Look-ups in named tables: a row name and a column name give one cell, copied from the table.

Table sovuf
columns: ror, mumut, lep, bivosa, zegu, kekuni, basi, tok, libezod, sufov
tagepum: [-1879, 16031, -471, 53503, 22274, -26849, -18474, -14364, 13756, 46]
buvo: [43395, 38479, 30153, -30701, 53282, 34597, -17690, 10539, 30658, -11642]
batutop: [17847, 46946, -49685, 51240, 55180, 2416, 8201, -91669, 12230, 23844]
femafum: [-19656, -467, 98909, -30700, -51529, 28261, 4876, -10647, 21876, 36116]

What is the sufov of batutop in sovuf? 23844
What is the sufov of tagepum in sovuf? 46
What is the kekuni of batutop in sovuf? 2416
What is the ror of batutop in sovuf? 17847
What is the lep of batutop in sovuf? -49685
What is the bivosa of batutop in sovuf? 51240

ber =
        forab  norolu  mulovub
keb       185     230      171
ziv       156     222      170
dodap     172     211      190
mosi      159     225      191
rarebu    189     226      216
pav       189     204      217
nub       146     189      203
sezovu     48     176      229

rarebu, forab -> 189
keb, norolu -> 230
ziv, forab -> 156
dodap, mulovub -> 190
mosi, norolu -> 225
rarebu, mulovub -> 216
mosi, mulovub -> 191
nub, norolu -> 189
dodap, forab -> 172
pav, forab -> 189
nub, forab -> 146
keb, forab -> 185
dodap, norolu -> 211
sezovu, forab -> 48
mosi, forab -> 159
pav, norolu -> 204
ziv, norolu -> 222
sezovu, norolu -> 176
ziv, mulovub -> 170
Which row has the largest norolu? keb

Table rizamil
	monud	gad	baz	kav
kifekul	-144	-839	-128	-159
mok	-123	55	-119	-265
vuv	-128	-117	-192	-231
lize	-101	-45	-115	-110
lonopi	-176	-321	-157	-211
guvar	-53	827	-175	-43
zek	-64	139	-148	-171
benomar	-132	-488	-88	-113

What is the gad of kifekul in rizamil?
-839
What is the monud of lize in rizamil?
-101
What is the gad of guvar in rizamil?
827
What is the baz of kifekul in rizamil?
-128
What is the monud of guvar in rizamil?
-53
What is the kav of vuv in rizamil?
-231
What is the gad of zek in rizamil?
139
What is the kav of guvar in rizamil?
-43
What is the monud of kifekul in rizamil?
-144
What is the gad of benomar in rizamil?
-488
What is the baz of benomar in rizamil?
-88
What is the kav of mok in rizamil?
-265
What is the kav of kifekul in rizamil?
-159
What is the baz of lonopi in rizamil?
-157

gugufa =
columns: venuz, vavez, rin
sem: [55010, 53534, 63319]
luf: [93006, 30380, 31242]
ginula: [53578, 47784, 44035]
zodaru: [50716, 53876, 54039]
tugug: [51150, 40480, 47424]
tosar: [47409, 46437, 49786]
rolumig: [87903, 31734, 36038]
vepeli: [45606, 51256, 55879]
fes: [54323, 49725, 62612]
sozata: [49133, 52934, 55668]
voba: [55028, 48389, 46148]
gav: [34477, 48245, 20707]

voba, rin: 46148
sem, rin: 63319
luf, vavez: 30380
fes, vavez: 49725
rolumig, rin: 36038
vepeli, rin: 55879

Table puz
         lagi  dabimu  lolaf   gez  tinot   tuf  vutiz
dukat    77.6    37.6   78.9  34.1   27.0  65.2   73.0
guku      3.6    47.1   23.1   3.7   89.8   2.1    4.2
vano     55.7    53.7   50.6  54.1   50.7  62.8   54.3
gar      45.9    53.0   51.9  47.4   63.5  39.8   47.0
fisubu   56.1    53.0   53.4  52.6   53.9  55.1   55.1
fuz       4.3    41.3   23.5   3.6   83.2   0.5    5.2
sobuvez  75.8    34.7   78.5  34.0   27.9  59.8   71.9
sosu     55.9    51.9   54.8  56.4   57.4  54.7   55.4

What is the dabimu of fuz in puz?
41.3
What is the vutiz of gar in puz?
47.0
What is the dabimu of dukat in puz?
37.6
What is the gez of sosu in puz?
56.4
What is the vutiz of fuz in puz?
5.2
What is the gez of guku in puz?
3.7
What is the lagi of sobuvez in puz?
75.8
Row with the largest tinot: guku

saf =
|  | gep | banona | kol | suz | palama | fasol |
|---|---|---|---|---|---|---|
| lezurur | 999 | 165 | 367 | 105 | 401 | 929 |
| mosa | 294 | 308 | 368 | 306 | 539 | 331 |
| vekaba | 327 | 313 | 287 | 294 | 316 | 461 |
| fesos | 338 | 345 | 349 | 348 | 358 | 361 |
| tos | 380 | 359 | 407 | 287 | 342 | 333 |
| pasuko | 544 | 189 | 705 | 649 | 301 | 332 |
| gov | 102 | 833 | 80 | 276 | 221 | 47 |
| giba | 310 | 273 | 306 | 313 | 471 | 273 |
| vofe | 390 | 498 | 359 | 285 | 210 | 412 |
| ruguv | 341 | 394 | 369 | 358 | 378 | 298 |
| nebu | 208 | 784 | 143 | 206 | 207 | 131 |
| razare | 627 | 252 | 705 | 667 | 222 | 329 |
| lelozem | 364 | 370 | 292 | 369 | 314 | 375 |
| meb | 683 | 281 | 678 | 626 | 163 | 363 |

What is the banona of gov in saf?
833
What is the fasol of lezurur in saf?
929
What is the palama of tos in saf?
342
What is the fasol of gov in saf?
47
What is the suz of vofe in saf?
285
What is the suz of meb in saf?
626
What is the palama of gov in saf?
221
What is the kol of nebu in saf?
143
What is the gep of lezurur in saf?
999
What is the suz of fesos in saf?
348
What is the suz of giba in saf?
313
What is the gep of tos in saf?
380
What is the banona of mosa in saf?
308
What is the banona of vekaba in saf?
313
What is the banona of razare in saf?
252
What is the fasol of nebu in saf?
131
Row with the largest palama: mosa

fab
     reril    sar    rov   gune  fufiput  lefimiv  mogura    peg   tidu  modut
pel  0.365  0.739  0.668  0.617    0.090    0.670   0.349  0.479  0.486  0.350
zit  0.707  0.085  0.722  0.501    0.702    0.379   0.670  0.633  0.160  0.585
rak  0.368  0.562  0.068  0.323    0.701    0.329   0.439  0.292  0.813  0.502

rak, peg => 0.292
pel, peg => 0.479
zit, sar => 0.085
zit, rov => 0.722
pel, gune => 0.617
pel, fufiput => 0.090
rak, modut => 0.502
pel, lefimiv => 0.670
zit, reril => 0.707
rak, rov => 0.068
zit, peg => 0.633
rak, mogura => 0.439
zit, modut => 0.585
pel, mogura => 0.349
pel, rov => 0.668
Row with the largest lefimiv: pel

Table fosur
|  | lurezos | zub | mut |
|---|---|---|---|
| bar | 43514 | 57441 | -64381 |
| fug | -9619 | -63667 | -24858 |
| zef | 4484 | -28618 | 98235 |
| bivuget | 17406 | -4217 | 71072 |

What is the zub of zef in fosur? -28618
What is the mut of fug in fosur? -24858
What is the mut of bar in fosur? -64381
What is the lurezos of bivuget in fosur? 17406
What is the zub of bar in fosur? 57441
What is the lurezos of fug in fosur? -9619
What is the mut of bivuget in fosur? 71072
What is the lurezos of zef in fosur? 4484
What is the zub of fug in fosur? -63667

Table tok
         vude  kugod  vodi
pugot    14.1    7.8  28.8
ziri     33.1   30.0  52.3
lar      28.3    9.5  14.0
damemo   43.1   36.0  57.1
gup      91.6   65.9  84.8
fuzazu   62.5   16.6  14.0
tefutug  55.5   44.0  63.7
ses      88.4   64.1  82.8
pinusu   16.9    7.8  23.5
tazefev  25.9    8.8  14.9
gotize   26.3    8.6  15.5
sugavaf  14.1   10.1  35.7

tazefev, vude: 25.9
damemo, vude: 43.1
tefutug, kugod: 44.0
sugavaf, vude: 14.1
fuzazu, vodi: 14.0
gotize, kugod: 8.6
lar, kugod: 9.5
fuzazu, kugod: 16.6
tazefev, vodi: 14.9

lisab:
         gebizo  lir  kenu  gefarid  vuket  tumu
zovoda       65   67    53       62     71    56
kulev        66   35    67       75     32    68
tunulev      66   22    87       64     50    65
nopovo       63   50    77       71     69    64

What is the tumu of nopovo in lisab? 64
What is the gefarid of kulev in lisab? 75
What is the gebizo of kulev in lisab? 66
What is the lir of nopovo in lisab? 50
What is the tumu of zovoda in lisab? 56
What is the lir of tunulev in lisab? 22
What is the kenu of nopovo in lisab? 77
What is the vuket of nopovo in lisab? 69
What is the gefarid of nopovo in lisab? 71
What is the kenu of kulev in lisab? 67
What is the gefarid of zovoda in lisab? 62
What is the vuket of tunulev in lisab? 50
What is the gebizo of tunulev in lisab? 66
What is the vuket of zovoda in lisab? 71

